Below is a small trained network, with its code and all its weights. Each question gives an input and a target symbol and asks what happens when units are switched off, that is, made to give their printed mean instead of their output.

import numpy as np


def w(rows, s, z=0):
    codes = np.array(rows[::2]) - 128.0
    scale = np.full(codes.shape[1], s)
    scale[-1] = z or s
    return codes * scale


def norm(h):
    return h / np.sqrt((h * h).mean(-1, keepdims=True) + 1e-5)


def f(y):
    return np.maximum(y, 0)


def softmax(a):
    e = np.exp(a - a.max(-1, keepdims=True))
    return e / e.sum(-1, keepdims=True)


def log_softmax(a):
    a = a - a.max(-1, keepdims=True)
    return a - np.log(np.exp(a).sum(-1, keepdims=True))


def net(x, mask):
    ids = ['ΘΛΦαβεζτω'.index(c) for c in x.split()]
    T = len(ids)
    res = E[ids] + P[:T]
    r = norm(res)
    for j in range(2):
        rows = slice(4 * j, 4 * j + 4)
        q, k, v = (r @ M[0][rows].T for M in (Q, K, V))
        z = softmax(np.where(np.tri(T) > 0, q @ k.T / 4**0.5, -1e9)) @ v
        o = O[0][rows]
        res = res + np.where(mask[j], z, o[:, -1]) @ o[:, :-1]
    y = f(norm(res) @ A[0][:, :-1].T + A[0][:, -1])
    res = res + np.where(mask[2:6], y, B[0][:, -1]) @ B[0][:, :-1]
    return log_softmax(norm(res)[-1] @ U[:, :-1].T + U[:, -1])


Q, K, V, O, A, B = {}, {}, {}, {}, {}, {}
E = w([
[126,113,78,174],'Θ',
[5,140,139,250],'Λ',
[125,147,121,109],'Φ',
[152,120,104,139],'α',
[118,148,80,161],'β',
[109,94,92,177],'ε',
[139,106,122,112],'ζ',
[84,100,96,172],'τ',
[151,147,104,109],'ω',
],0.012)
P = w([
[105,116,92,62],'0',
[81,131,133,75],'1',
[163,114,193,121],'2',
[145,161,163,145],'3',
[120,126,198,126],'4',
[208,133,141,138],'5',
[6,161,71,102],'6',
],0.013)
Q[0] = w([
[218,180,140,200],'h1',
[51,220,148,162],'h1',
[239,46,156,93],'h1',
[91,177,42,67],'h1',
[4,115,157,2],'h2',
[187,163,166,166],'h2',
[151,193,55,191],'h2',
[52,183,123,110],'h2',
],0.009)
K[0] = w([
[76,113,229,153],'h1',
[199,128,124,152],'h1',
[41,107,173,136],'h1',
[139,18,98,112],'h1',
[207,93,2,127],'h2',
[89,105,207,151],'h2',
[114,21,194,100],'h2',
[227,104,79,148],'h2',
],0.0089)
V[0] = w([
[172,96,79,132],'h1',
[134,40,230,105],'h1',
[204,234,112,66],'h1',
[58,254,167,109],'h1',
[94,134,187,84],'h2',
[164,85,108,29],'h2',
[110,221,112,123],'h2',
[187,181,158,151],'h2',
],0.0095)
O[0] = w([
[159,137,252,144,154],'h1',
[86,81,111,65,21],'h1',
[152,46,119,184,81],'h1',
[99,137,69,145,119],'h1',
[98,106,124,134,103],'h2',
[144,88,94,121,131],'h2',
[155,162,101,198,130],'h2',
[170,129,123,134,4],'h2',
],0.011,0.0026)
A[0] = w([
[123,114,2,176,144],'n1',
[212,150,78,71,168],'n2',
[24,221,17,87,2],'n3',
[169,175,77,96,88],'n4',
],0.0063,0.0029)
B[0] = w([
[107,174,147,124,252],'n1',
[101,110,211,187,178],'n2',
[50,52,230,254,237],'n3',
[232,51,229,144,159],'n4',
],0.0078,0.0032)
U = w([
[191,160,208,134,184],'Θ',
[206,69,71,183,129],'Λ',
[86,180,117,137,88],'Φ',
[103,57,85,66,185],'α',
[163,25,197,152,84],'β',
[198,221,107,236,130],'ε',
[66,124,155,119,2],'ζ',
[78,180,146,49,163],'τ',
[83,151,2,125,219],'ω',
],0.011,0.0045)

Each question gives the input, a string of symbols that net reads in full, and the target symbol t.
The units are the heads (4 rows each of Q, K, V and O) and the neurons (one row each of A and B). Each row of codes is followed by its name. A weight is (code - 128) times the scale printed after its matrix; where a second scale follows, it is the last column's (O, A, B and U).
mask holds one flag per unit, heads first, then neurons. A switched-off unit (its flag False) gives its mean, the last column of its rows in O or B, instead of its output. The means were averaged over made-up inputs and are rounded, as every weight is.
A unit's drop is (log p(t) with every unit on - log p(t) with that unit switched off) / (log p(t) with every unit on - log p(t) with every unit switched off).
The circuit of an input: a set's keep is (log p(t) with only the set's units on - log p(t) with every unit switched off) / (log p(t) with every unit on - log p(t) with every unit switched off). Starting from all 6 units, units are removed one at a time, each time the one whose removal leaves the highest keep (on an exact tie, the one counted first), for as long as the keep stays at least 0.8.
circuit, biggest first: the units of the circuit, biggest drop first
most important unit: the unit with the biggest drop
k most important neurons: the k neurons with the biggest drops, biggest first
which heads matter: for each layer, one digit per head in row order, 1 if its drop is at least 0.15 and else 0, layers parted by /
input τ Φ ζ, target ω: circuit, biggest first : h1, n3, n1
input ζ ε β Φ α ω, target β: 2 most important neurons : n2, n4
input β ζ ω, target α: circuit, biggest first : h1, h2
input Φ ε Φ, target τ: 2 most important neurons : n3, n4
input Θ ε ε β, target τ: most important unit : h2
input τ β Θ, target ε: which heads matter : 10
input β ζ ζ, target α: which heads matter : 11
input Λ Φ Θ β Φ, target ε: circuit, biggest first : h2, h1
input Θ β Θ ζ α, target α: circuit, biggest first : h1, n3
input Θ β Φ Θ, target ω: 3 most important neurons : n3, n1, n4
input Θ β β β Θ β, target Θ: which heads matter : 01
input β β Φ, target ε: circuit, biggest first : h1, n3
input Λ α Θ β β β β, target ε: which heads matter : 11
input τ ω Θ ω ω, target Λ: circuit, biggest first : h1, h2
input Θ Φ β Θ ω ζ, target Λ: which heads matter : 10
input β β ε β Λ Φ ω, target ε: circuit, biggest first : h2, h1, n1
input Θ ε ε ε Θ Θ Φ, target Θ: circuit, biggest first : h1
input τ τ β α α β, target β: which heads matter : 10
input ζ ε Θ, target τ: which heads matter : 11
input Θ Φ β, target ω: circuit, biggest first : h1, n3
input β ζ ε Θ, target τ: circuit, biggest first : h1, h2
input β α α ζ, target β: circuit, biggest first : h1
input Λ ε Λ β Θ α ω, target β: which heads matter : 00
input Θ Θ Θ ζ ω, target α: which heads matter : 10
input Φ β α β, target β: which heads matter : 11
input β ε τ, target τ: circuit, biggest first : h1, n3
input ω Θ Θ α ε ζ, target τ: circuit, biggest first : h1
